[128 = 0]
[ 66 204 120 118 123 104 147 131 126 116 135 137 127 125 134 138 135 105
 124 152 151   4  94  97  50 135 132 143 157 124 115 120 127 120 109 151
 183 115 134 123  90 169 183 200  98  70 137 172 143 168 160 111 144 149] => (88)
[ 87 180 121 127 133 118 144 126 134 131 138 127 123 130 129 141 124 121
 131 128 158  24  98 104  82 120 139 127 150 132 115 118 109 120 119 148
 160 117 114 118 103 163 169 187 102  78 129 164 132 152 142 120 145 146] => (88)
[121 141 123 117 142 129 125 130 134 149 137  95 111 134 134 144 127 124
 118 144 142  67 116 116 125 125 128 127 142 129 132 123 124 146 123 122
 145 133 116 127 112 144 156 148 128 109 125 149 134 148 138 126 126 129] => (88)
[ 88 156 132 110 134  91 148 121 118 119 138 140 137 132 134 122 142 108
 131 153 156  72 106 120  69 123 124 146 139 123 114 128 122 116 109 115
 174 136 143 124 106 151 171 170 107  84 127 162 143 145 139 127 136 132] => (91)
[ 95 188 130 115 130 119 159 125 127 111 139 142 134 115 128 129 136 108
 126 169 170  26  69  81  51 130 145 141 145 130 107 108 117 111 103 157
 167 117 149 132  92 159 169 197  99  74 117 154 142 150 138 111 154 143] => (88)
[104 127 121 109 141 136 144 138 123 120 134 137 121 127 138 135 133 135
 127 144 141  72 115 121  99 105 124 148 122 129 121 135 134 128 110 105
 161 112 119 137 121 123 146 151 118 108 131 136 135 149 132 111 139 132] => (91)
[ 80 201 139 133 120 128 147 125 136 132 131 131 123 109 122 135 132 116
 134 149 153   6  92  92  49 151 141 140 151 128 114 111 112 116 109 159
 168 107 137 119 104 176 171 204  98  81 130 168 140 149 151 121 139 135] => (88)
[ 91 153 146  86 111 104 151 122 126 131 133 160 168 111 129  59 132  91
 139 133 120 134 101 127  80  96 129 146 148 111 120 121 134 103 101  83
 153 148 179 123 122 158 139 159 120 129  89 128 156 138 112 108 141 106] => (89)
[ 78 180 135 111 134 116 149 126 130 116 134 140 125 120 132 129 139 131
 133 147 165  23  85  98  50 122 129 140 151 130 119 122 120 109 100 129
 183 121 143 125 101 162 167 200 104  79 121 166 157 157 140 112 151 140] => (91)
[112 176 128 115 136 131 131 134 126 121 135 126 125 131 136 137 123 127
 127 130 138  96 127 144 114 121 128 145 121 122 127 125 130 137 110 104
 153 126 123 130 136 133 147 148 116 115 127 138 132 141 131 129 127 126] => (91)
[ 92 152 145  95 128  96 164 119 133 112 110 164 157 127 102 106 142 110
 125 125 165 109  94 115  51  98 136 157 135 130 110 136 134 101  84 102
 175 135 152 140 113 145 159 167 104  84 108 150 156 144 134 104 149 129] => (89)
[ 99 146 147  87 112 117 170 112 123 131 117 169 172 106 121  68 138 104
 134 131 135 133  79 112  70  96 137 139 124 117 123 124 120  97  95 107
 143 137 174 123 108 136 127 164 112 133  82 135 149 133 111 108 145  98] => (89)
[ 78 162 131  92 139  98 168 120 125 117 130 147 140 124 138 118 126 101
 112 145 148  56  75 103  58 108 127 157 142 124 121 116 124 100 110 124
 170 116 145 129  98 133 167 162 116  89 124 153 161 151 140 108 142 132] => (89)
[116 126 140 106 135 117 139 127 102 115 131 141 124 122 134 128 141 128
 118 107 158 107  93 103  95 120 134 150 126 136 119 124 134 123 100 122
 152 113 132 143 115 135 136 155 117 100 126 139 130 139 135 112 139 138] => (89)
[ 59 181 105 124 159  68 152 142 138 122 132 114 115 144 144 140 121  72
 131 172 137  21 130 142  94 116 116 137 172 119 133 123 125 150 135 110
 186 148 124 117  97 155 203 161 112  81 137 174 166 161 156 127 122 128] => (88)

[106 137 115  42 142  95  98 113 122 153 137 123 136 129 124 149 129 140
 102 127 126 154 171 146  99 119 107 101 104 155 126 101 119 110 144 112
 121 145 157 146 135 120 151 138 149 109 154 146 140 218 144 161 193 149] => (285)
[189 132  56  71 127 151 147  71 142 197 130 136 154 138 132 147 112 128
  75 134 112 119 177  59 129 185 153 122  90 149 128  78 149 119 119 132
 159  93 139 135 137 120 147 153 153 141 121 140 138  28 147 154 210 141] => (283)
[120 125 106  32 139 114 109 103 125 147 117 135 118 107 122 155  95 164
 116 108 134 149 183 143 104 187 137 121  94 153 129 117 140 106 130 111
 129 171 151 120 129 131 160 146 124 130 138 136 123 194 147 173 209 129] => (275)
[137 130 125  88 138 133 123 120 125 160 126 128 121 145 159 152 139  85
  92 137 111 129 130  88 122 137  98 111 105 137 129  51 134 105 144 105
 139 136 161 138 130 104 142 136 155  97 137 136 133 115 132 129 173 150] => (285)
[140 145  95  40 164 120  94 101 117 143 120 115 113 147 112 141 130 108
 108 128 133 139 238 100  73 174 131 109  78 138 126  80 115 119 107 123
 172 143 146 123 154 114 152 149 144 160 125 138 151  90 139 189 230 168] => (283)
[115 139 109  44 147  95 114 106 122 146 122 113 123 142 122 167 124 117
 105 126 132 148 202 114 101 118  89  89  96 156 115  76 124 102 137 101
 144 155 159 140 130 100 157 146 154 131 141 154 135 202 124 164 228 163] => (283)
[111 149  89 104 156 114 120 126 131 138  99 111  90 129 148 138 148 118
 100 125 107 151 175 122 116 189 115  91 137 120 109 108 103 131 119 116
 145 106 136 148 144 109 153 119 152 131 145 122 165 124 125 151 212 145] => (278)
[150 139  63  72 130 109  98 103 141 194 137 124 163 151 112 112 137 122
 103 130 119 163 148 144 130 147 111 116 111 142 123  89 113 130 132 130
 126 121 138 159 139 119 138 127 149 112 131 138 150 134 146 138 160 152] => (278)
[ 97 128 121  53 152 109 125 109 130 138  97 132 107 106 131 168  90 160
 115 111 128 130 175 135 106 200 133  95 109 150 125 131 130 106 130 118
 117 139 142 127 131 113 162 131 128 133 151 147 145 225 135 165 227 127] => (275)
[128 123 160 124 157 134 122 128 126 127 146 131 108 147 120 144 115 122
 129 116 102  74 149 120  99 163 129 106  98 130 131 129 127 117 122 139
 104 122 121 125 145 118 134 124 129 178 130 129 133 127 139 127 176 131] => (286)
[103 141  71  55 149  97 114 112 132 151 123 110 124 126 102 136 135 133
 116 126 130 144 178 163 107 112 107  85 109 152 121  80 104 123 137 151
 117 125 127 171 136  98 139 127 137 175 154 134 147 174 131 178 197 143] => (278)
[133 137 120  40 138 134 121 114 124 168 127 134 112 139 166 150 143  83
  73 142 111 154 138 104 125 164 118 111  95 141 134  50 140 101 151 104
 136 141 176 140 127 117 160 144 159  82 132 131 147  90 146 150 192 153] => (285)
[142 133 122  38 130 128 133  95 123 163 121 144 140 138 149 154 124 119
  80 149 133 128 133  94 122 147 156 118  89 140 138  92 135 101 148 136
 135 125 156 143 122 119 164 151 163 101 157 149 142 128 155 165 184 150] => (285)
[187 134 100 122 131 144 119  99 122 187 169 137 170 157 126 113 129  99
  90 141  97 108 162  69 107 145 122 127  99 125 128  95 147 124 121 130
 149  97 136 117 151 136 126 141 140 122 116 130 115  12 149 121 173 147] => (283)
[120 137 132  78 161 116 130 111 129 146 132 134 140 139 144 142 139 104
  94 143 127 114 146 106 104  98 118  93  97 126 136  85 123 105 148 154
 123 109 139 157 128 117 148 136 161 128 167 137 145 143 142 166 188 147] => (285)
